.24; -.47; -.47; .38
-.17; -.51; -.51; -.33
:
.38; .24; -.47; -.47
-.33; -.17; -.51; -.51

.01; -.35; .57; -.02
.22; -.12; .22; .22
-.12; .21; -.45; .06
:
-.02; .01; -.35; .57
.22; .22; -.12; .22
.06; -.12; .21; -.45

.10; .11; .02; .15; .30; .12
.24; .14; .01; .01; .19; .18
.09; -.01; .02; -.14; -.14; -.07
-.07; -.15; .17; -.18; -.18; .10
.10; .06; -.17; .01; -.05; -.20
.04; -.03; .12; -.15; -.11; -.06
-.37; -.20; -.03; .11; -.10; .21
-.06; .03; -.14; .09; -.04; -.48
-.03; -.03; .10; -.13; -.14; -.17
.20; .08; -.08; -.07; -.03; -.01
.04; -.01; .08; .03; .14; .26
:
.12; .10; .11; .02; .15; .30
.18; .24; .14; .01; .01; .19
-.07; .09; -.01; .02; -.14; -.14
.10; -.07; -.15; .17; -.18; -.18
-.20; .10; .06; -.17; .01; -.05
-.06; .04; -.03; .12; -.15; -.11
.21; -.37; -.20; -.03; .11; -.10
-.48; -.06; .03; -.14; .09; -.04
-.17; -.03; -.03; .10; -.13; -.14
-.01; .20; .08; -.08; -.07; -.03
.26; .04; -.01; .08; .03; .14

.49; .48; -.21; -.35; .06; -.34; .01
.33; .26; -.19; .08; -.29; -.13; .30
.19; .17; -.05; .33; -.36; .08; .17
.11; .14; .04; -.05; .07; .04; -.27
.34; .54; .02; .11; -.23; .05; -.24
.07; .05; -.06; .04; -.04; -.09; .22
.37; .28; -.29; -.36; .01; -.42; .37
.26; .22; -.15; -.44; .23; -.30; -.02
-.04; .26; .21; .17; .07; .14; -.29
.01; -.04; -.06; -.20; .22; -.19; .15
:
.01; .49; .48; -.21; -.35; .06; -.34
.30; .33; .26; -.19; .08; -.29; -.13
.17; .19; .17; -.05; .33; -.36; .08
-.27; .11; .14; .04; -.05; .07; .04
-.24; .34; .54; .02; .11; -.23; .05
.22; .07; .05; -.06; .04; -.04; -.09
.37; .37; .28; -.29; -.36; .01; -.42
-.02; .26; .22; -.15; -.44; .23; -.30
-.29; -.04; .26; .21; .17; .07; .14
.15; .01; -.04; -.06; -.20; .22; -.19

.14; -.44
-.22; .02
.00; -.24
-.51; .32
-.19; -.17
-.36; -.50
.02; .22
.57; .52
-.32; -.14
-.49; -.24
:
-.44; .14
.02; -.22
-.24; .00
.32; -.51
-.17; -.19
-.50; -.36
.22; .02
.52; .57
-.14; -.32
-.24; -.49

.34; -.17; -.07; -.13; -.18
.05; .24; .01; .06; -.14
.37; .16; -.36; .50; -.27
.58; -.31; -.20; -.19; -.16
:
-.18; .34; -.17; -.07; -.13
-.14; .05; .24; .01; .06
-.27; .37; .16; -.36; .50
-.16; .58; -.31; -.20; -.19
